Below are the code and all the weights of a small trained network. Each question names an input and a class and asks about switching units off, where a switched-off unit gives its printed mean instead of its output.

import numpy as np


def w(rows, s, z=0):
    codes = np.array(rows[::2]) - 128.0
    scale = np.full(codes.shape[1], s)
    scale[-1] = z or s
    return codes * scale


def f(y):
    return np.maximum(y, 0)


def log_softmax(a):
    a = a - a.max(-1, keepdims=True)
    return a - np.log(np.exp(a).sum(-1, keepdims=True))


def net(x, mask):
    res = np.array(x, float).reshape(1, 7) / 4 @ E
    y = f(res @ A[0][:, :-1].T + A[0][:, -1])
    res = res + np.where(mask, y, B[0][:, -1]) @ B[0][:, :-1]
    return log_softmax(res[-1] @ U[:, :-1].T + U[:, -1])


A, B = {}, {}
E = w([
[134,100,93,120,114,59,33,118,222],'x0',
[239,213,136,155,118,71,153,175,211],'x1',
[61,183,141,96,138,128,134,162,112],'x2',
[167,17,151,32,67,113,161,161,159],'x3',
[119,165,219,53,175,31,83,73,101],'x4',
[254,173,110,137,35,94,88,114,40],'x5',
[132,129,56,144,244,103,76,239,67],'x6',
],0.0094)
A[0] = w([
[100,131,150,97,168,91,76,173,1,97],'n0',
[127,105,164,127,76,149,132,37,145,116],'n1',
[82,116,101,130,199,171,175,119,39,63],'n2',
[195,65,152,114,40,98,179,134,165,130],'n3',
[97,111,176,104,205,112,155,180,176,87],'n4',
[116,110,105,104,145,114,84,120,197,215],'n5',
[201,121,17,177,114,120,96,224,135,60],'n6',
[129,93,162,145,111,145,150,145,70,93],'n7',
[143,155,157,142,137,125,138,94,118,3],'n8',
[113,73,142,82,27,151,169,75,127,109],'n9',
[137,241,111,160,100,120,121,132,108,142],'n10',
[128,101,149,99,121,97,150,125,100,3],'n11',
[128,111,104,175,156,164,158,165,80,108],'n12',
[164,232,191,172,108,108,153,64,89,63],'n13',
[98,117,143,111,183,123,167,221,223,69],'n14',
[92,94,139,118,88,130,142,104,205,145],'n15',
[110,102,118,168,176,249,186,129,69,92],'n16',
[74,84,121,155,138,103,75,28,163,62],'n17',
[113,107,148,82,144,58,91,131,49,73],'n18',
[144,159,138,147,132,143,148,141,158,100],'n19',
],0.0097,0.0053)
B[0] = w([
[118,97,129,15,181,122,66,194,63,234],'n0',
[132,112,112,147,82,161,106,40,114,211],'n1',
[48,26,106,82,146,149,181,163,115,214],'n2',
[249,139,196,128,44,155,176,141,162,246],'n3',
[114,167,110,78,186,135,175,162,199,195],'n4',
[131,158,144,183,174,98,85,102,210,210],'n5',
[166,165,45,230,81,97,81,239,78,240],'n6',
[85,99,98,76,94,138,167,146,96,162],'n7',
[137,147,184,149,139,154,106,127,125,144],'n8',
[167,100,91,60,55,238,151,107,157,227],'n9',
[97,181,130,179,145,105,132,81,20,221],'n10',
[118,143,110,68,130,167,90,145,153,143],'n11',
[70,94,102,150,144,160,128,159,101,188],'n12',
[102,210,240,109,144,64,162,1,9,230],'n13',
[99,227,119,121,146,78,196,143,196,209],'n14',
[109,142,140,107,111,177,95,56,215,198],'n15',
[43,35,148,196,115,126,195,166,65,228],'n16',
[98,78,92,178,186,159,51,53,160,198],'n17',
[184,114,124,10,172,108,86,113,122,204],'n18',
[115,189,149,126,95,127,128,140,122,159],'n19',
],0.0068,0.012)
U = w([
[119,201,191,131,132,84,126,70,45,199],'0',
[248,124,152,163,115,33,95,200,162,5],'1',
[27,36,124,139,157,162,198,192,89,113],'2',
[90,63,135,153,145,143,24,47,200,130],'3',
[63,200,140,122,176,99,176,163,233,139],'4',
[170,97,156,98,1,210,168,96,145,64],'5',
[131,159,50,216,113,125,73,229,77,132],'6',
[133,95,132,2,188,89,35,179,94,199],'7',
],0.0092,0.0024)

Each question gives the input, the list of numbers given to net, and the class t.
The units are the neurons (one row each of A and B). Each row of codes is followed by its name. A weight is (code - 128) times the scale printed after its matrix; where a second scale follows, it is the last column's (A, B and U).
mask holds one flag per neuron, in row order. A switched-off neuron (its flag False) gives its mean, the last column of its row in B, instead of its output. The means were averaged over made-up inputs and are rounded, as every weight is.
A unit's drop is (log p(t) with every unit on - log p(t) with that unit switched off) / (log p(t) with every unit on - log p(t) with every unit switched off).
The circuit of an input: a set's keep is (log p(t) with only the set's units on - log p(t) with every unit switched off) / (log p(t) with every unit on - log p(t) with every unit switched off). Starting from the 12 units with the biggest drops (on a tie, the unit counted first), units are removed one at a time, each time the one whose removal leaves the highest keep (on an exact tie, the one counted first), for as long as the keep stays at least 0.8.
circuit, biggest first: the units of the circuit, biggest drop first
top k neurons: the k neurons with the biggest drops, biggest first
drop of u: that unit's drop, to one decimal
input [3,3,4,1,-5,-3,1], class 4: circuit, biggest first : n14
input [7,-2,-1,0,-8,-6,4], class 4: top 2 neurons : n14, n5
input [3,-1,7,3,-2,-8,-5], class 4: top 2 neurons : n14, n4
input [1,7,-3,6,-8,0,-1], class 1: circuit, biggest first : n6, n3
input [8,6,6,1,2,0,1], class 4: top 2 neurons : n14, n3
input [1,7,-5,-7,-1,1,0], class 0: top 2 neurons : n13, n10
input [-7,-8,-4,6,5,-1,-2], class 5: top 2 neurons : n9, n1
input [5,-1,-2,6,5,-5,3], class 4: circuit, biggest first : n14, n4
input [8,6,-4,2,6,-2,5], class 1: top 2 neurons : n6, n2
input [4,-8,-8,8,-7,0,5], class 5: top 3 neurons : n9, n3, n0
input [-6,-7,-7,-8,-7,5,8], class 2: top 2 neurons : n2, n16
input [8,5,-7,-7,2,5,5], class 6: drop of n6 : 1.7
input [0,5,0,3,-5,-5,4], class 4: drop of n4 : 0.2
input [4,-7,5,-6,6,0,-1], class 7: circuit, biggest first : n0
input [0,3,8,3,-6,7,0], class 6: drop of n6 : 0.6
input [-6,4,1,5,-2,-8,-3], class 4: drop of n14 : 1.0
